Below are the code and all the weights of a small trained network. Each question names an input and a target symbol and asks about switching units off, where a switched-off unit gives its printed mean instead of its output.

import numpy as np


def w(rows, s, z=0):
    codes = np.array(rows[::2]) - 128.0
    scale = np.full(codes.shape[1], s)
    scale[-1] = z or s
    return codes * scale


def norm(h):
    return h / np.sqrt((h * h).mean(-1, keepdims=True) + 1e-5)


def softmax(a):
    e = np.exp(a - a.max(-1, keepdims=True))
    return e / e.sum(-1, keepdims=True)


def log_softmax(a):
    a = a - a.max(-1, keepdims=True)
    return a - np.log(np.exp(a).sum(-1, keepdims=True))


def net(x, mask):
    ids = ['ΓΞΦΩαβδεζηλμπτψ'.index(c) for c in x.split()]
    T = len(ids)
    res = E[ids] + P[:T]
    u = 0
    for l in range(2):
        r = norm(res)
        for j in range(3):
            rows = slice(2 * j, 2 * j + 2)
            q, k, v = (r @ M[l][rows].T for M in (Q, K, V))
            z = softmax(np.where(np.tri(T) > 0, q @ k.T / 2**0.5, -1e9)) @ v
            o = O[l][rows]
            res = res + np.where(mask[u + j], z, o[:, -1]) @ o[:, :-1]
        u += 3
    return log_softmax(norm(res)[-1] @ U[:, :-1].T + U[:, -1])


Q, K, V, O = {}, {}, {}, {}
E = w([
[89,141,70,110,180,98,90,101,32],'Γ',
[97,170,82,95,127,78,117,57,84],'Ξ',
[126,63,82,100,106,70,132,132,28],'Φ',
[197,167,167,100,130,126,100,124,45],'Ω',
[154,108,90,119,129,151,183,117,57],'α',
[131,178,163,118,164,113,70,142,86],'β',
[152,183,151,103,167,186,113,122,145],'δ',
[119,192,71,118,99,109,146,131,112],'ε',
[127,153,204,124,117,177,137,86,80],'ζ',
[148,112,163,85,81,78,112,146,80],'η',
[154,91,138,56,78,140,169,201,158],'λ',
[39,121,122,76,148,132,124,74,148],'μ',
[79,103,124,247,126,181,62,145,142],'π',
[108,129,176,148,159,57,188,82,121],'τ',
[227,77,113,100,92,118,97,12,115],'ψ',
],0.015)
P = w([
[118,64,87,153,192,142,126,124,64],'0',
[153,67,44,126,182,84,160,170,88],'1',
[109,111,115,182,99,228,169,124,26],'2',
[145,76,71,130,148,88,151,161,116],'3',
[117,129,133,169,52,204,150,108,35],'4',
[149,87,87,136,121,86,141,163,145],'5',
[123,144,151,152,23,173,136,111,54],'6',
[155,104,101,135,100,89,126,159,173],'7',
[141,169,171,136,18,160,129,121,101],'8',
[164,134,121,131,74,86,121,157,209],'9',
[148,212,181,126,2,147,115,101,119],'10',
],0.0095)
Q[0] = w([
[182,183,97,70,105,67,104,101,103],'0.h1',
[159,64,84,154,223,81,106,150,223],'0.h1',
[50,162,196,178,48,215,141,133,51],'0.h2',
[148,156,132,36,71,156,163,70,54],'0.h2',
[187,89,1,127,168,54,111,181,184],'0.h3',
[162,10,109,91,245,143,88,169,200],'0.h3',
],0.0081)
K[0] = w([
[141,186,159,172,33,83,59,156,195],'0.h1',
[194,125,42,168,228,140,74,184,25],'0.h1',
[81,254,224,187,92,69,150,112,207],'0.h2',
[147,169,205,68,54,103,157,118,170],'0.h2',
[114,69,135,53,216,145,160,202,8],'0.h3',
[101,91,62,77,254,144,214,173,76],'0.h3',
],0.008)
V[0] = w([
[195,101,127,173,134,141,127,186,103],'0.h1',
[62,122,191,124,165,138,111,58,134],'0.h1',
[129,177,73,112,47,150,23,199,135],'0.h2',
[103,170,247,147,143,31,254,130,132],'0.h2',
[205,103,83,97,143,136,120,78,105],'0.h3',
[109,206,121,10,143,80,238,124,103],'0.h3',
],0.0071)
O[0] = w([
[162,156,170,80,213,135,158,58,127,153],'0.h1',
[115,53,118,179,75,155,15,125,144,86],'0.h1',
[106,54,47,44,151,172,116,125,46,52],'0.h2',
[104,176,184,200,84,175,157,116,217,204],'0.h2',
[44,61,137,151,126,255,185,128,170,254],'0.h3',
[87,66,232,106,168,151,16,76,138,221],'0.h3',
],0.0064,0.0032)
Q[1] = w([
[194,61,62,125,237,20,79,178,214],'1.h1',
[111,131,102,79,217,34,102,85,156],'1.h1',
[132,100,138,146,179,91,198,77,199],'1.h2',
[83,79,53,125,147,119,129,106,231],'1.h2',
[145,118,116,114,207,24,57,213,179],'1.h3',
[193,97,141,1,128,59,174,54,201],'1.h3',
],0.0071)
K[1] = w([
[86,131,117,222,252,86,119,157,63],'1.h1',
[88,76,170,158,159,111,205,142,110],'1.h1',
[99,96,78,117,254,110,171,71,174],'1.h2',
[57,121,73,180,184,161,135,39,163],'1.h2',
[145,155,124,180,221,58,81,176,99],'1.h3',
[112,115,151,161,94,76,181,135,79],'1.h3',
],0.0098)
V[1] = w([
[191,137,134,112,86,84,85,1,86],'1.h1',
[67,141,142,141,129,97,172,229,67],'1.h1',
[155,96,145,99,123,86,94,179,104],'1.h2',
[114,84,88,162,176,129,140,111,90],'1.h2',
[144,92,85,121,68,112,183,86,154],'1.h3',
[115,169,149,163,122,129,132,99,72],'1.h3',
],0.0084)
O[1] = w([
[187,118,2,197,222,234,139,121,186,254],'1.h1',
[106,169,172,194,118,110,44,154,115,183],'1.h1',
[29,175,182,131,127,160,181,71,101,229],'1.h2',
[180,155,120,158,70,121,119,142,236,188],'1.h2',
[87,87,123,160,210,145,179,80,115,147],'1.h3',
[207,170,109,141,154,77,88,102,103,194],'1.h3',
],0.0072,0.0037)
U = w([
[132,145,64,150,115,62,76,75,128,88],'Γ',
[119,28,102,165,111,76,151,163,80,104],'Ξ',
[144,188,159,113,141,111,40,199,110,93],'Φ',
[186,148,163,94,216,186,98,152,173,108],'Ω',
[114,186,58,152,107,92,178,249,113,237],'α',
[159,93,142,184,186,47,175,127,165,117],'β',
[77,83,103,87,156,130,80,103,208,153],'δ',
[226,87,123,125,73,125,98,63,123,158],'ε',
[93,151,65,102,179,131,65,151,85,151],'ζ',
[114,179,184,203,55,147,134,152,192,136],'η',
[60,57,122,151,47,185,49,187,109,154],'λ',
[175,92,122,67,84,178,126,224,156,254],'μ',
[131,57,94,161,123,221,227,111,170,124],'π',
[96,122,203,70,125,110,192,129,76,142],'τ',
[130,165,145,161,179,207,118,74,29,51],'ψ',
],0.013,0.0052)

Each question gives the input, a string of symbols that net reads in full, and the target symbol t.
The units are the heads (2 rows each of Q, K, V and O). Each row of codes is followed by its name. A weight is (code - 128) times the scale printed after its matrix; where a second scale follows, it is the last column's (O and U).
mask holds one flag per head, layer by layer. A switched-off head (its flag False) gives its mean, the last column of its rows in O, instead of its output. The means were averaged over made-up inputs and are rounded, as every weight is.
A unit's drop is (log p(t) with every unit on - log p(t) with that unit switched off) / (log p(t) with every unit on - log p(t) with every unit switched off).
The circuit of an input: a set's keep is (log p(t) with only the set's units on - log p(t) with every unit switched off) / (log p(t) with every unit on - log p(t) with every unit switched off). Starting from all 6 units, units are removed one at a time, each time the one whose removal leaves the highest keep (on an exact tie, the one counted first), for as long as the keep stays at least 0.8.
circuit, biggest first: the units of the circuit, biggest drop first
unit that matters most: the unit with the biggest drop
which heads matter: for each layer, one digit per head in row order, 1 if its drop is at least 0.15 and else 0, layers parted by /
drop of u: that unit's drop, to one decimal
input η λ ε λ η, target τ: which heads matter	100 / 100
input η ε ε μ μ τ ψ η Φ, target π: which heads matter	000 / 000
input Γ Φ τ μ λ ζ ε, target τ: which heads matter	100 / 110
input ζ τ η τ μ λ α ψ ψ δ ψ, target π: circuit, biggest first	[1.h1]
input η τ ε λ η μ ε, target λ: which heads matter	100 / 000
input Ω ζ ε η η, target ψ: which heads matter	000 / 100
input Φ δ δ, target μ: circuit, biggest first	[1.h2 1.h3 0.h3]
input τ η η τ η δ λ, target τ: which heads matter	000 / 100
input ψ ε ψ λ Φ, target π: which heads matter	001 / 000
input η ε μ λ τ λ Ω, target η: which heads matter	010 / 000
input μ ε λ τ ψ, target π: which heads matter	000 / 000
input τ η Ξ ε ζ Φ ψ ε Φ δ μ, target λ: which heads matter	101 / 000
input η η μ η π η β, target α: which heads matter	001 / 000
input Γ ζ μ τ β, target η: circuit, biggest first	[0.h2]
input η τ ψ β, target Φ: which heads matter	000 / 001
input μ η Ω ε τ ψ τ, target π: which heads matter	001 / 100
input Ξ β μ μ Ξ η λ Φ τ π, target λ: which heads matter	010 / 000
input ε δ Γ, target ζ: drop of 1.h1	-0.1
input Ω λ β μ δ, target λ: drop of 1.h3	0.0
input η τ δ ε Γ τ η τ Φ, target η: drop of 1.h3	0.0
input τ ψ η τ μ η τ μ Ξ, target η: drop of 1.h2	-0.1
input ε ψ η, target π: unit that matters most	0.h3
